Each row has two labels, one from each of two sets.
[ 0.91 -0.06  0.02  0.26  0.16 -0.33  0.87 -0.41  7.17  1.10 -0.63 -0.80
 -2.61 -0.33  0.16 -1.25  0.68  2.01  2.62 -2.07  1.44 -0.34  1.59 -1.55
 -0.97  1.52  6.52 -0.80 -0.08  2.13 -1.41 -1.46 -1.85 -1.66  1.55  2.78
  1.15 -0.05 -3.57  0.80 -0.22  2.60 -1.38  1.02]
z435/J
[-0.32 -1.37  0.95  0.11 -0.70 -1.32  1.55  1.62  2.40  2.30 -0.35 -1.89
  0.00 -0.51 -0.08  0.76  0.98  2.54  2.56 -1.14 -0.59 -1.25  2.21  1.46
 -0.77  0.47 -0.60 -2.24  0.22 -0.08 -0.24  0.46 -0.09 -0.12 -0.87  1.41
 -0.29 -0.85 -1.06  1.50  0.50  3.40 -4.60  0.25]
z112/J
[-1.46 -0.23  0.05 -1.02  0.89 -0.64  0.85  0.53  3.19 -1.50 -1.01 -0.54
 -1.32 -1.80  0.57  0.40 -0.90  2.61  2.40 -0.34 -0.76  3.35  1.80  0.57
 -0.71 -1.03 -0.07 -1.60  0.77  1.84  0.49 -1.31 -0.94 -1.50  0.12  0.00
  0.59  0.07 -0.40 -4.35  0.58  1.37 -1.79  0.79]
z121/J
[-0.14 -1.21  0.02  0.32  0.68 -0.99  0.49  0.26  4.53  1.85 -1.04 -0.13
 -0.55 -0.72  0.45  0.02  0.15  4.38  2.20 -2.06  0.65  1.69  1.95 -1.16
 -1.39 -0.13 -0.05 -1.81 -0.41  1.36 -0.08 -0.87 -1.13 -2.52  1.93  0.63
 -0.29 -0.10 -1.89  1.13  2.87  3.96 -1.25  0.17]
z435/J
[ 0.20 -0.55  0.32 -0.12  0.06 -1.02  0.11  0.43  2.83  0.93 -0.37 -0.71
 -0.96  2.96 -0.27  0.95  0.09  1.29  1.69 -1.35  0.44 -1.37  2.31 -0.42
 -0.26 -0.46 -0.64 -1.47  0.56  0.79 -0.77 -0.55 -1.22 -1.42 -0.03  0.20
  0.25  0.17 -1.21 -0.30  0.40  2.49 -3.30  8.18]
z112/J
[ 0.01  0.48  0.16 -0.34  0.82 -1.79 -1.03  1.79  4.73 -0.80  0.53 -1.13
 -0.31 -0.39  1.42  0.34 -1.80  1.24  0.73 -1.14  0.90  0.82  1.05  0.43
  0.32 -0.01 -1.20 -0.68  0.70  0.95  0.92 -2.08 -0.67 -1.86  1.90  0.65
 -0.29 -0.74 -0.97 -3.95 -0.16  3.35 -1.29 -0.19]
z121/V
[-0.27 -1.43  0.34 -1.04  0.38  0.26 -0.32  1.27  2.71 -0.27 -0.61 -0.85
  0.44 -0.85  1.10  0.04 -0.69  3.18  0.89 -0.15  0.16  0.58  1.24 -0.38
 -1.21 -4.46  0.45 -0.18 -0.25 -1.63  3.34  0.72 -0.56 -0.26  1.29  0.83
 -0.92  0.11  0.10  1.08 -0.19  5.96 -0.74 -0.20]
z435/V
[ 0.16  0.97  0.18 -1.43 -0.37  1.53 -4.06  0.14  2.32 -1.03  0.20 -1.50
  0.36  0.59  0.28  1.16 -1.84  0.60 -0.61  0.91  0.95  1.54  1.30  0.35
  0.13  0.38  0.05 -0.14 -0.16 -3.26  1.75  0.60  0.69 -0.40  0.64  1.14
  0.00 -0.45 -0.64 -3.52 -0.50  3.95 -0.39 -0.75]
z121/V
[-0.11  0.14  0.28 -0.15  1.01 -0.18  0.16 -0.55  2.10  0.51 -0.22 -1.56
 -0.91 -0.30 -0.02 -0.18  0.21  1.46  1.78 -0.67 -0.28  1.24  1.01 -0.09
 -0.27  0.81 -0.51 -0.67  0.18 -0.62  0.09  0.15  0.50 -0.32 -0.91  0.97
  0.40 -0.90 -0.71  0.46  0.25  1.04 -1.76 -0.92]
z435/J
[-0.85  0.56  0.08 -0.39  0.52  6.56 -0.98  0.70  2.79 -0.72 -1.20 -0.72
 -0.26 -1.60  0.02  0.66  0.01  0.65  3.51 -0.96  0.05 -0.25  1.50 -0.27
 -0.27  0.32 -0.86  0.31 -0.02  0.63 -0.11 -1.34  1.00 -2.85  1.18  0.30
  0.54  0.13 -2.26 -4.29  0.48  0.15 -2.60  2.65]
z121/J
[ 0.39  0.11 -0.09 -0.76  1.40 -1.56 -0.17 -0.16  1.78  1.29 -1.36 -0.10
  0.10  0.45  0.25  1.65  0.84 -0.51  3.58 -1.24  1.08 -1.61  2.55 -0.83
 -0.64 -0.31 -1.23 -1.27 -1.22  1.27  2.60 -0.51  0.44 -2.73  0.17  0.65
 -0.08  0.70 -1.83 -1.59  1.22 -0.20 -4.60 -1.88]
z121/J
[-0.39 -0.33  0.93 -0.15  0.09 -0.08 -0.95 -0.29  3.99 -4.97  0.04 -1.06
  0.59 -0.73  0.75  2.39 -0.36  1.23  2.48 -0.48  0.22  1.70  1.13 -0.05
  0.15 -0.78 -0.21 -0.17  0.36 -2.54  0.67  0.34  1.43 -0.69  1.55  0.43
 -0.07  0.51 -1.62 -0.46 -0.25  4.93 -1.68 -2.42]
z435/V
[-0.89 -0.26  1.80 -0.16  0.94 -0.38  0.81  0.69  2.94 -0.10 -2.19 -1.22
 -1.17 -1.98  1.86 -0.98  0.05  3.77  3.19 -0.23 -0.45 -0.05  3.52  0.13
 -0.32 -0.48 -0.04 -1.76 -0.12  0.74 -0.10 -0.82 -1.36 -1.41 -0.46  0.72
 -0.03 -0.66  0.00 -0.21  1.23  3.27 -2.37  0.74]
z121/J
[-0.25 -0.58 -0.47 -0.85  1.65  0.60 -0.29  1.33  4.54  0.98 -0.19 -0.12
 -2.15  0.46  1.01 -0.45 -0.19  4.15  0.66 -1.03  0.52  0.59  1.37  1.03
 -0.24  0.38 -0.39 -1.59  0.43  2.22  0.07 -1.30 -0.36 -1.70 -0.17  1.95
  0.47  0.40 -0.35 -2.75  0.28  0.93 -2.01  0.05]
z112/J

Each row has two labels, one from each of two sets.
[ 1.81 -0.70 -2.27  1.24 -0.97 -4.23  0.31  3.69 -0.78  2.33  2.89 -2.03
 -2.00  1.26 -1.28 -0.79 -2.54 -0.46  0.94  0.59 -0.22 -1.98 -1.34 -0.35
  1.14 -0.18  0.35 -0.26 -0.51  0.75  1.95  1.94 -0.56  3.61  0.00  0.13
  6.51  1.35 -0.69  1.74  2.42 -0.63 -1.60  0.39]
N/z526
[ 2.09  0.17 -3.49  0.80 -0.45 -3.78  0.94  3.74 -1.76  3.19  3.25 -2.29
 -1.56 -0.02  0.17  1.28 -5.23 -2.79  0.25  0.15 -1.00 -2.50 -4.09  0.37
  2.23 -0.98  1.53  0.48  1.31  0.13  2.09  1.52  0.78  2.58  0.67 -1.02
  5.96  0.86 -0.60 -0.76  2.42 -0.31 -4.86 -0.22]
F/z526
[ 0.29 -0.73 -3.47 -0.09 -0.71 -2.14  0.51  0.65 -2.46  0.64  2.54 -0.79
 -1.62  2.58  2.44 -0.39 -3.85  0.12  0.12 -0.25  0.15 -1.07  0.19 -0.58
  1.48  0.63  2.35  0.74  0.27  0.41  0.95  0.71 -2.09 -2.10  0.09 -4.58
  5.89  0.18  0.45  1.96  1.17  0.34 -1.17  0.07]
Y/z526
[ 3.07 -0.91 -1.86  1.27  0.01 -5.50  0.30  3.68  0.16  0.83  4.46 -1.38
  0.89  0.16 -0.24 -0.90 -2.52  0.12  1.00  1.72 -1.60 -3.17 -1.93  0.02
  1.85  0.00  1.00 -1.20 -0.21 -1.31  1.12  1.56 -1.70  1.91  0.53  1.46
  4.24  0.94  1.05  1.16 -0.39 -0.11  0.08 -2.00]
F/Z983
[ 0.29 -2.20  2.02  0.89  0.00 -0.62 -0.74  1.83 -0.16  2.56  0.81 -2.15
  0.07 -1.38 -0.19  0.02 -2.62 -0.99 -0.24  0.68  0.78 -3.37 -4.01 -2.27
  1.74  2.08  0.02 -0.01  0.25 -0.59  1.49  2.87  1.36  1.06  0.98  0.35
  4.27 -0.05 -0.01 -1.88  1.67  0.21 -0.19  0.09]
N/Z805
[ 1.63 -0.76 -1.86  0.10 -0.05  0.97  2.47  3.64 -1.51  2.78  2.89 -1.90
 -0.21 -6.03  0.09  1.43 -8.08 -0.55 -0.43  1.58 -1.01 -3.09 -2.22  0.69
  2.66 -0.41  0.91 -0.47 -1.01 -1.42  1.54  1.79  0.78  2.29  0.90  0.38
  6.50  0.55 -1.71  2.27  3.01 -0.85 -1.21  1.18]
N/z526
[ 1.23 -1.23 -0.37  1.01  1.19 -1.22  0.78  4.20 -0.90  1.85  3.37 -3.20
 -0.25  0.31 -0.92  0.27 -3.89 -0.10 -0.30  0.39 -0.18 -3.36 -3.29 -1.59
  2.64 -1.40  0.50 -0.34 -0.75 -1.26  1.28  2.53 -0.11  0.61  0.47 -0.33
  6.63  0.44 -0.90  0.43  1.93 -0.74 -1.92 -1.07]
N/z353
[ 2.41 -0.75 -0.76  0.65 -0.16 -4.79  0.27  3.68 -0.82  0.23  3.89 -0.95
 -0.29 -1.53  0.16 -0.50 -0.11  1.08  1.76 -0.13 -1.37 -3.28 -3.11 -0.68
  1.42 -0.79  1.83 -0.21  0.16 -1.55  1.77  2.45 -1.39 -1.14  1.07  0.36
  4.35  2.00  0.91  0.74  1.38 -0.41 -1.79 -2.05]
F/Z983
[-2.36  0.49 -2.52 -0.66 -0.15 -0.72  1.11  3.91 -1.41  2.11  3.90 -2.45
 -1.19 -0.26  0.49 -0.21 -4.65  0.60 -0.68  1.30 -1.27 -3.54  0.37 -2.46
  2.60  1.04  0.34 -0.49  1.77 -0.31  1.68  1.06  0.56  2.73 -0.01 -0.45
  4.45  1.87 -0.62  0.14  2.35 -0.80 -2.10  0.40]
F/z526
[-2.18 -0.92 -0.02  0.92  1.11 -2.39  1.16  2.92 -1.15  3.11  1.60 -1.57
 -1.32 -0.99 -0.07 -0.30 -4.23 -0.36  0.89 -0.18 -1.37 -2.23 -5.49 -0.67
  4.01 -0.13  1.04 -0.11  0.18 -0.29  1.41  1.61 -0.63  1.09 -0.73 -1.91
  6.48  0.51  1.42 -0.23  1.35  0.36 -1.93 -2.99]
F/Z805
[ 0.57 -1.73  0.75  0.39 -0.77 -2.46 -0.19  2.45 -1.42  3.29  0.65 -1.69
 -1.36 -0.07 -0.27 -0.64 -1.88 -1.64  1.56  0.45 -0.91 -2.28 -4.19 -0.91
  3.22 -0.69  0.11  0.35  0.30 -0.94  1.89  2.12  0.66 -0.30  1.31  0.08
  7.21  0.68 -1.02  1.33  1.48  0.90 -2.45 -0.56]
N/Z805
[ 1.83 -0.09 -3.37  0.39  0.95 -2.87  0.76  3.35  0.43  1.00  2.27 -1.69
 -1.26 -1.16 -0.46 -0.34 -4.34 -0.49  0.56  0.02 -1.85 -2.04 -2.20  0.42
  1.63  0.09  0.68 -0.57  0.42 -0.62  0.45  0.39  2.22  0.45  0.42 -0.40
  3.40 -0.03 -0.51 -0.82  0.69 -1.61 -3.60  0.59]
N/Z983
[ 1.33 -2.65  0.07  0.00  0.21  0.78  0.82 -0.22 -1.31  1.22  1.71 -2.29
 -1.31 -0.94 -0.98  0.32 -0.94 -0.75  0.02  0.76 -1.27 -2.76 -3.47 -2.29
  3.12 -0.78  0.30 -1.46  0.51 -1.64  2.03  1.28  0.46  0.56  0.97  0.83
  4.71 -1.23 -0.83 -0.92  0.63  0.97 -1.37 -1.81]
F/z353
[ 2.94  0.74 -1.97  0.00 -0.51 -3.16 -0.02  3.08 -1.06  2.34  2.96 -2.45
 -1.71  1.43  0.76 -1.00 -4.17 -0.19  6.91  0.67 -1.92 -8.19 -1.76  0.70
  1.63 -0.19  1.09 -0.42 -0.12  0.12  2.57  2.15 -0.06  3.02 -1.23 -0.32
  5.14  0.52  0.02 -0.13  2.16  0.02 -2.92 -1.75]
F/z526
